[135 125 115 151 119 137 131] yields 151, 137
[115 155 147 103 119] yields 155, 147
[133 145 123 124 111 139 106] yields 145, 139
[121 130 116 104 138 146 149] yields 149, 146
[156 142 138 127] yields 156, 142
[138 146 111  99 127] yields 146, 138
---
[ 99 106 125 128 122 109] ==> 128

[[124 112 128 107 128 111 156]
 [129 115 126 139 133 121 120]] ==> 133

[[122 140 126 103]
 [132 122 123 141]] ==> 122

[121 137 141 103 124 143 121] ==> 124

[[138 149 125 152 133]
 [105 120 109 103 108]
 [140 115 150 129 140]] ==> 150

[116 111 155 126 134 144 142] ==> 134

[132 138 133 105 104 140 112] ==> 104

[133 120 114 152] ==> 120

[[108 117 132 113 140 128]
 [123 114 108 147 136 108]
 [ 99 113 132 110 147 125]] ==> 110
---
array([[126, 115, 114, 117, 123, 129],
       [134, 102, 112, 111, 122, 133]]) ans = 126

array([103, 141, 101, 116, 109, 103, 108]) ans = 103

array([129, 136, 109, 105, 121]) ans = 129

array([111, 141, 103, 118, 120, 125]) ans = 111

array([150, 148, 123, 100]) ans = 150

array([128, 100, 151, 121, 146]) ans = 128

array([[136, 135, 122, 124, 136, 130],
       [126, 132, 133, 119, 116, 150]]) ans = 136

array([122, 129, 107, 119, 143, 126]) ans = 122

array([127, 129, 127, 122, 131, 151, 132]) ans = 127
---
[129 124 117 138 102] => 117

[[156 134 153 141 150 129]
 [140 133 145 141 133 129]] => 153

[[120 127 120 150 142]
 [117 134 118 138 123]
 [124 124 116 137 129]] => 120

[[130 120 150 137 126 116]
 [117 130 127 140 122 135]] => 150

[141 145 104 103 104 106 136] => 104

[146 115 140 124 114 154 121] => 140

[131 141 119 109 122 103 128] => 119
---
Input:
[[110, 156, 131, 131, 129],
 [125, 143, 128, 107, 130]]
Output: 130

Input:
[[134, 148, 139, 134],
 [148, 139, 141, 124],
 [152, 142, 143, 121]]
Output: 124

Input:
[[126, 132, 118, 119, 114],
 [151, 123, 134, 123, 123],
 [137, 144, 139, 132, 137]]
Output: 123

Input:
[[114, 137, 112, 154, 130],
 [127, 137, 108, 126, 99]]
Output: 99

Input:
[[122, 119, 123, 137, 125, 102, 148],
 [123, 120, 119, 139, 129, 102, 142]]
Output: 142

Input:
[[130, 143, 115, 111, 128],
 [136, 141, 124, 120, 136],
 [151, 124, 121, 155, 99]]
Output: 136

Input:
[[111, 120, 138, 114, 133, 123, 133],
 [126, 125, 136, 125, 122, 120, 145],
 [104, 111, 123, 128, 141, 111, 127]]
Output: 145

Input:
[[145, 132, 147, 137],
 [149, 131, 155, 138],
 [146, 129, 150, 137]]
Output: 138

Input:
[[134, 157, 126, 108, 118],
 [118, 141, 150, 116, 130],
 [149, 121, 124, 129, 139]]
Output: 130
---
[[111 156 106  98 148]
 [125 132 125 124 131]
 [119 143 116 112 138]] -> 116

[[135 129 126 117 138 130 113]
 [119 112 116 119 127 122 139]
 [104 123 136 146 119 129 118]] -> 119

[[115 154 138 139 144]
 [125 132 123 129 137]
 [119 124 145 129 121]] -> 145

[[144 123 144 119 152]
 [132 119 138 126 132]
 [128 119 113 110 128]] -> 113

[[121 114 144 125 132 144]
 [106 111 146 122 121 147]
 [109 130 130 151 151 134]] -> 151

[[124 156 145 137]
 [126 155 147 139]
 [124 157 144 136]] -> 157

[[158 107 105 130 139 129 144]
 [127 117 127 131 115 128 133]
 [109 125 126 134 124 117 141]] -> 124
---
[[146 124 119 115 142]
 [106 137 114 122 136]
 [121 129 131 125 124]] -> 125

[149 151 136 138] -> 136

[[133 130 136 123 155]
 [133 130 141 129 125]
 [125 108 136 126 147]] -> 126

[[123 129 128 128 152]
 [129 128 129 129 128]] -> 129

[149 120 124 121 118 106] -> 118

[132 135 157 147 134 143] -> 134

[128 157 128 114 145] -> 114

[[148 141 127 129]
 [151 136 128 127]] -> 128
---
[128 128 134 128 102 121 119] out 119

[[128 131 110 140 151 147]
 [135 143 118 153 157 137]
 [129 139 111 150 157 143]] out 111

[[133 124 126 137 134 110]
 [123 125 151 138 133 106]] out 110

[144 128 137 125 139 101] out 125

[[129 127 128 131 128]
 [128 106 128 128 128]
 [128 138 128 131 128]] out 127

[[129 133 136 144]
 [152 143 145 114]] out 129

[[113 109 141 122]
 [149 150 148 117]
 [141 120 149 127]] out 113

[131 124 140 100 145] out 124

[128 113 104 122 124] out 113
---
[[154 138 102 151 142 135 134 122  99 142 111 119 100 113 112]
 [110 119 116 151 112 105 129 116 102 121  99 112 157 145 124]
 [134 129  99  99 144  99 150 142 135 131 130 117 109 135 110]
 [100 112 111 149 156 156 116 148 156 131 101 108 107 143 132]
 [146 120  99 140 133 124 120 138 125 150 142 115 146 154 136]
 [145 122  99 132 118 140 153 112 103 117 130 132 127 138 116]
 [147 128 134 128 142 146 155 109 151 115 117 140 113 157 120]
 [152 105 113 142 136 104 143 120 155 111 131 113 141 106 139]] yields 113

[[133 130 132 122 129 133 131 130 116 130]
 [134 130 135 120 130 137 132 131 111 131]
 [134 130 137 120 130 140 133 131 109 132]
 [121 131 125 133 127 129 132 131 149 134]
 [121 130 126 133 127 129 131 131 149 134]
 [128 129 128 128 128 128 128 128 129 128]
 [134 130 137 119 131 140 133 131 109 132]
 [133 130 132 123 129 134 131 130 114 130]
 [130 130 129 126 128 129 129 129 123 128]] yields 116

[[112 140 128 127 139 134 131 123 131 140]
 [126 116 122 125 127 128 131 125 124 125]
 [123 137 110 118 130 109 132 137 129 120]
 [136 128 130 139 114 116 124 141 114 125]
 [129 130 133 135 130 118 120 122 126 133]
 [122 125 129 121 130 117 133 143 123 123]
 [140 131 135 142 131 130 137 131 126 121]
 [136 124 136 121 133 127 109 115 148 130]
 [118 129 135 125 136 117 128 118 137 133]
 [129 134 134 131 141 133 130 113 130 135]
 [128 125 139 130 135 116 126 129 129 127]
 [102 116 110 119 126 143 126 129 133 128]] yields 131

[[138 138 128 118 130 126 120 116 129 124 127 128 104 126 114]
 [135 131 130 133 128 131 147 132 129 133 128 129 150 135 141]
 [121 143 133 130 128 125 113 133 127 131 125 128 128 116 125]
 [136 126 131 135 128 125 143 130 129 135 129 129 147 136 133]
 [117 119 130 131 129 129 144 127 127 136 131 129 129 124 121]
 [139 138 128 118 130 126 120 117 129 123 127 128 104 126 114]
 [143 136 128 119 129 127 121 118 128 122 129 128 102 125 116]
 [124 115 129 133 129 125 142 126 127 136 131 129 133 127 124]
 [133 130 130 132 128 134 147 132 129 131 129 128 153 132 144]
 [140 138 128 118 130 126 120 117 128 123 128 128 102 125 114]
 [129 133 129 126 129 128 111 132 127 131 120 128 100 121 131]
 [131 140 128 118 130 126 120 118 128 127 123 127 105 127 114]] yields 126

[[141 140 136 115 127 116 128 117 140]
 [124 124 151 131 127 132 128 140 124]
 [118 118 145 137 128 137 128 142 118]
 [138 138 147 117 128 117 128 124 138]
 [116 116 132 140 128 140 128 141 116]] yields 117
